Below are the code and all the weights of a small trained network. Each question names an input and a class and asks about switching units off, where a switched-off unit gives its printed mean instead of its output.

import numpy as np


def w(rows, s, z=0):
    codes = np.array(rows[::2]) - 128.0
    scale = np.full(codes.shape[1], s)
    scale[-1] = z or s
    return codes * scale


def f(y):
    return y / 2 * (1 + np.tanh(0.7978845608 * (y + 0.044715 * y**3)))


def log_softmax(a):
    a = a - a.max(-1, keepdims=True)
    return a - np.log(np.exp(a).sum(-1, keepdims=True))


def net(x, mask):
    res = np.array(x, float).reshape(1, 8) / 4 @ E
    y = f(res @ A[0][:, :-1].T + A[0][:, -1])
    res = res + np.where(mask, y, B[0][:, -1]) @ B[0][:, :-1]
    return log_softmax(res[-1] @ U[:, :-1].T + U[:, -1])


A, B = {}, {}
E = w([
[143,93,131,103,51,81,205,181,130],'x0',
[184,170,217,50,90,89,156,109,92],'x1',
[107,119,70,5,180,73,79,61,85],'x2',
[199,6,83,165,141,102,90,224,101],'x3',
[147,84,99,83,35,26,124,149,212],'x4',
[195,106,178,82,159,25,170,38,232],'x5',
[203,202,1,195,163,56,187,129,172],'x6',
[83,74,168,144,190,162,211,20,143],'x7',
],0.0069)
A[0] = w([
[240,86,96,210,125,46,189,179,181,123],'neuron 0',
[133,206,127,137,43,103,241,146,128,91],'neuron 1',
[157,115,37,161,87,125,77,242,105,154],'neuron 2',
[148,116,37,152,99,122,83,254,112,155],'neuron 3',
[48,67,121,140,49,137,135,140,213,41],'neuron 4',
[120,138,63,97,132,88,141,123,118,2],'neuron 5',
[156,216,75,158,114,64,68,88,223,122],'neuron 6',
[87,132,97,222,200,209,134,97,103,115],'neuron 7',
[166,113,71,57,146,21,174,43,186,155],'neuron 8',
[147,157,51,150,113,124,126,183,116,77],'neuron 9',
[135,67,220,100,137,152,101,94,127,55],'neuron 10',
[95,112,58,222,212,192,138,85,101,156],'neuron 11',
],0.008,0.0042)
B[0] = w([
[153,137,99,179,89,148,176,193,187,236],'neuron 0',
[179,166,129,73,96,187,175,116,130,185],'neuron 1',
[72,76,174,138,138,88,84,96,98,223],'neuron 2',
[83,75,184,144,140,93,92,100,102,223],'neuron 3',
[128,135,112,159,96,114,143,171,166,168],'neuron 4',
[123,110,158,122,156,124,114,107,103,135],'neuron 5',
[154,185,86,113,206,167,118,115,121,195],'neuron 6',
[125,152,95,185,191,101,109,145,144,211],'neuron 7',
[58,122,137,165,245,78,49,88,83,247],'neuron 8',
[104,96,171,87,127,126,119,98,101,166],'neuron 9',
[140,129,159,92,127,150,119,70,81,172],'neuron 10',
[127,164,79,210,171,101,127,177,169,219],'neuron 11',
],0.012,0.011)
U = w([
[80,91,170,135,161,91,81,86,67,10],'0',
[149,189,48,150,156,131,139,162,173,224],'1',
[134,83,126,141,11,123,176,203,216,223],'2',
[176,147,162,34,81,192,161,77,87,94],'3',
],0.011,0.0013)

Each question gives the input, the list of numbers given to net, and the class t.
The units are the neurons (one row each of A and B). Each row of codes is followed by its name. A weight is (code - 128) times the scale printed after its matrix; where a second scale follows, it is the last column's (A, B and U).
mask holds one flag per neuron, in row order. A switched-off neuron (its flag False) gives its mean, the last column of its row in B, instead of its output. The means were averaged over made-up inputs and are rounded, as every weight is.
A unit's drop is (log p(t) with every unit on - log p(t) with that unit switched off) / (log p(t) with every unit on - log p(t) with every unit switched off).
The circuit of an input: a set's keep is (log p(t) with only the set's units on - log p(t) with every unit switched off) / (log p(t) with every unit on - log p(t) with every unit switched off). Starting from all 12 units, units are removed one at a time, each time the one whose removal leaves the highest keep (on an exact tie, the one counted first), for as long as the keep stays at least 0.8.
circuit, biggest first: the units of the circuit, biggest drop first
unit that matters most: the unit with the biggest drop
k most important neurons: the k neurons with the biggest drops, biggest first
drop when u is switched off: that unit's drop, to one decimal
input [-4,-7,8,3,-3,-7,4,3], class 1: circuit, biggest first : [neuron 11]
input [6,-2,-8,-5,-3,-7,6,-2], class 0: 3 most important neurons : [neuron 2; neuron 3; neuron 9]
input [6,5,-3,3,-5,6,0,1], class 2: circuit, biggest first : [neuron 0; neuron 6]
input [-1,-6,-4,4,0,-6,-4,6], class 1: 2 most important neurons : [neuron 11; neuron 8]
input [-5,-5,6,6,-1,7,3,3], class 1: 2 most important neurons : [neuron 2; neuron 3]
input [-8,-8,-5,4,8,6,-4,-4], class 2: 2 most important neurons : [neuron 0; neuron 8]
input [-4,-4,1,-5,7,-2,-8,-2], class 2: 2 most important neurons : [neuron 8; neuron 4]
input [2,5,-7,-5,8,-6,8,-5], class 3: 4 most important neurons : [neuron 1; neuron 6; neuron 9; neuron 11]
input [4,6,-3,-6,-6,-4,8,-1], class 3: circuit, biggest first : [neuron 1; neuron 8]
input [-4,-4,1,-6,3,2,2,2], class 1: 3 most important neurons : [neuron 2; neuron 3; neuron 6]
input [1,4,-6,3,3,-2,7,-7], class 2: 3 most important neurons : [neuron 0; neuron 8; neuron 1]
input [8,-2,-1,8,0,7,3,-2], class 2: 2 most important neurons : [neuron 0; neuron 10]
input [-5,1,-8,7,3,2,-1,-7], class 2: 4 most important neurons : [neuron 0; neuron 8; neuron 10; neuron 7]
input [0,5,-8,8,2,4,7,-4], class 2: circuit, biggest first : [neuron 0]
input [3,-1,-1,-8,6,-5,4,-6], class 3: 2 most important neurons : [neuron 1; neuron 8]
input [7,2,-8,6,-8,-2,1,2], class 2: 3 most important neurons : [neuron 8; neuron 0; neuron 6]
input [5,3,-3,2,-3,0,-6,2], class 3: drop when neuron 8 is switched off : 0.2
input [7,0,-7,-4,3,-6,-4,6], class 2: drop when neuron 4 is switched off : 0.3
input [-6,6,3,7,7,7,8,-8], class 0: drop when neuron 8 is switched off : 1.1
input [-7,1,3,7,0,6,7,6], class 1: unit that matters most : neuron 0
